Below is a small trained network, with its code and all its weights. Each question gives an input and a class and asks what happens when units are switched off, that is, made to give their printed mean instead of their output.

import numpy as np


def w(rows, s, z=0):
    codes = np.array(rows[::2]) - 128.0
    scale = np.full(codes.shape[1], s)
    scale[-1] = z or s
    return codes * scale


def f(y):
    return y / 2 * (1 + np.tanh(0.7978845608 * (y + 0.044715 * y**3)))


def log_softmax(a):
    a = a - a.max(-1, keepdims=True)
    return a - np.log(np.exp(a).sum(-1, keepdims=True))


def net(x, mask):
    res = np.array(x, float).reshape(1, 7) / 4 @ E
    y = f(res @ A[0][:, :-1].T + A[0][:, -1])
    res = res + np.where(mask, y, B[0][:, -1]) @ B[0][:, :-1]
    return log_softmax(res[-1] @ U[:, :-1].T + U[:, -1])


A, B = {}, {}
E = w([
[254,179,121,97,94,112,89],'x0',
[147,83,72,114,132,167,146],'x1',
[61,219,96,121,63,197,75],'x2',
[124,123,241,6,164,217,117],'x3',
[99,192,212,134,103,25,232],'x4',
[128,140,197,188,233,98,116],'x5',
[147,111,187,182,83,228,124],'x6',
],0.0088)
A[0] = w([
[178,160,134,174,124,106,106,245],'neuron 1',
[127,148,143,252,142,124,138,117],'neuron 2',
[79,126,141,110,84,119,137,199],'neuron 3',
[102,120,106,182,167,107,163,206],'neuron 4',
[179,148,162,97,96,147,152,132],'neuron 5',
[41,120,130,127,130,61,180,222],'neuron 6',
[182,90,82,152,121,145,186,208],'neuron 7',
[103,123,73,163,142,143,97,188],'neuron 8',
[179,115,154,72,166,95,120,210],'neuron 9',
[183,155,120,69,117,136,84,220],'neuron 10',
[68,132,102,129,160,129,80,239],'neuron 11',
[116,89,172,126,202,157,166,153],'neuron 12',
[167,161,137,61,46,156,158,221],'neuron 13',
[155,164,109,136,88,176,140,177],'neuron 14',
[141,99,130,137,172,125,133,178],'neuron 15',
[117,105,42,186,145,123,87,168],'neuron 16',
[99,160,111,131,130,166,58,184],'neuron 17',
[117,113,150,200,162,121,149,253],'neuron 18',
[112,164,118,154,126,176,74,175],'neuron 19',
[73,155,120,108,103,106,117,173],'neuron 20',
],0.014,0.0044)
B[0] = w([
[147,133,143,193,173,87,69,192],'neuron 1',
[180,170,187,183,118,4,96,211],'neuron 2',
[27,208,140,129,81,161,151,173],'neuron 3',
[134,148,193,124,55,118,116,217],'neuron 4',
[162,146,118,109,130,163,90,170],'neuron 5',
[89,217,115,102,100,117,168,250],'neuron 6',
[155,147,116,62,53,125,76,201],'neuron 7',
[162,18,83,150,70,92,161,196],'neuron 8',
[180,197,100,40,255,112,131,210],'neuron 9',
[158,137,69,155,237,126,72,194],'neuron 10',
[98,49,139,158,102,100,190,189],'neuron 11',
[180,96,197,52,127,182,216,208],'neuron 12',
[69,164,142,123,156,208,22,207],'neuron 13',
[63,61,162,156,115,152,33,172],'neuron 14',
[194,136,174,50,134,117,159,172],'neuron 15',
[82,81,122,114,77,53,121,230],'neuron 16',
[94,47,75,180,184,156,181,184],'neuron 17',
[174,126,253,129,70,90,142,217],'neuron 18',
[93,60,109,202,207,121,139,181],'neuron 19',
[58,154,92,158,133,125,180,172],'neuron 20',
],0.0083,0.014)
U = w([
[59,32,41,200,161,127,160,166],'0',
[167,104,218,20,155,177,254,82],'1',
[175,169,229,239,135,65,133,117],'2',
[84,137,153,170,127,226,50,217],'3',
[24,205,134,137,99,144,235,165],'4',
[126,77,52,87,27,86,142,10],'5',
[181,159,35,72,247,100,103,149],'6',
],0.0095,0.0013)

Each question gives the input, the list of numbers given to net, and the class t.
The units are the neurons (one row each of A and B). Each row of codes is followed by its name. A weight is (code - 128) times the scale printed after its matrix; where a second scale follows, it is the last column's (A, B and U).
mask holds one flag per neuron, in row order. A switched-off neuron (its flag False) gives its mean, the last column of its row in B, instead of its output. The means were averaged over made-up inputs and are rounded, as every weight is.
A unit's drop is (log p(t) with every unit on - log p(t) with that unit switched off) / (log p(t) with every unit on - log p(t) with every unit switched off).
The circuit of an input: a set's keep is (log p(t) with only the set's units on - log p(t) with every unit switched off) / (log p(t) with every unit on - log p(t) with every unit switched off). Starting from the 12 units with the biggest drops (on a tie, the unit counted first), units are removed one at a time, each time the one whose removal leaves the highest keep (on an exact tie, the one counted first), for as long as the keep stays at least 0.8.
circuit, biggest first: the units of the circuit, biggest drop first
top k neurons: the k neurons with the biggest drops, biggest first
drop when u is switched off: that unit's drop, to one decimal
input [2,-1,7,2,7,-6,2], class 3: circuit, biggest first : neuron 13
input [-1,0,7,7,-6,-6,0], class 0: top 2 neurons : neuron 17; neuron 19
input [4,1,-5,-3,-6,-2,5], class 5: top 3 neurons : neuron 7; neuron 16; neuron 9
input [4,-2,-1,0,-1,-3,2], class 3: circuit, biggest first : neuron 13; neuron 2
input [-1,-3,-7,-1,2,-4,-6], class 1: circuit, biggest first : neuron 10; neuron 9
input [0,0,-3,0,-5,4,-7], class 1: circuit, biggest first : neuron 15; neuron 11; neuron 2
input [1,1,-8,8,-6,-4,1], class 6: top 2 neurons : neuron 10; neuron 9
input [5,-4,4,1,7,2,8], class 3: circuit, biggest first : neuron 13; neuron 14
input [3,-6,-3,-6,-5,1,-7], class 5: top 2 neurons : neuron 16; neuron 8
input [2,2,8,8,-3,4,-6], class 0: top 2 neurons : neuron 17; neuron 11
input [-2,3,-5,-2,-3,6,-3], class 1: top 2 neurons : neuron 12; neuron 15
input [6,6,1,4,-4,0,5], class 3: top 2 neurons : neuron 14; neuron 13
input [3,-7,-6,5,4,4,7], class 1: drop when neuron 12 is switched off : 0.3
input [-2,1,-7,7,-8,-7,-8], class 6: circuit, biggest first : neuron 10
input [7,-6,2,5,5,0,0], class 6: circuit, biggest first : neuron 9; neuron 10
input [-4,-4,-2,-6,-7,1,0], class 5: drop when neuron 16 is switched off : 0.7
input [-4,-1,1,5,3,-7,-3], class 4: drop when neuron 6 is switched off : 0.0
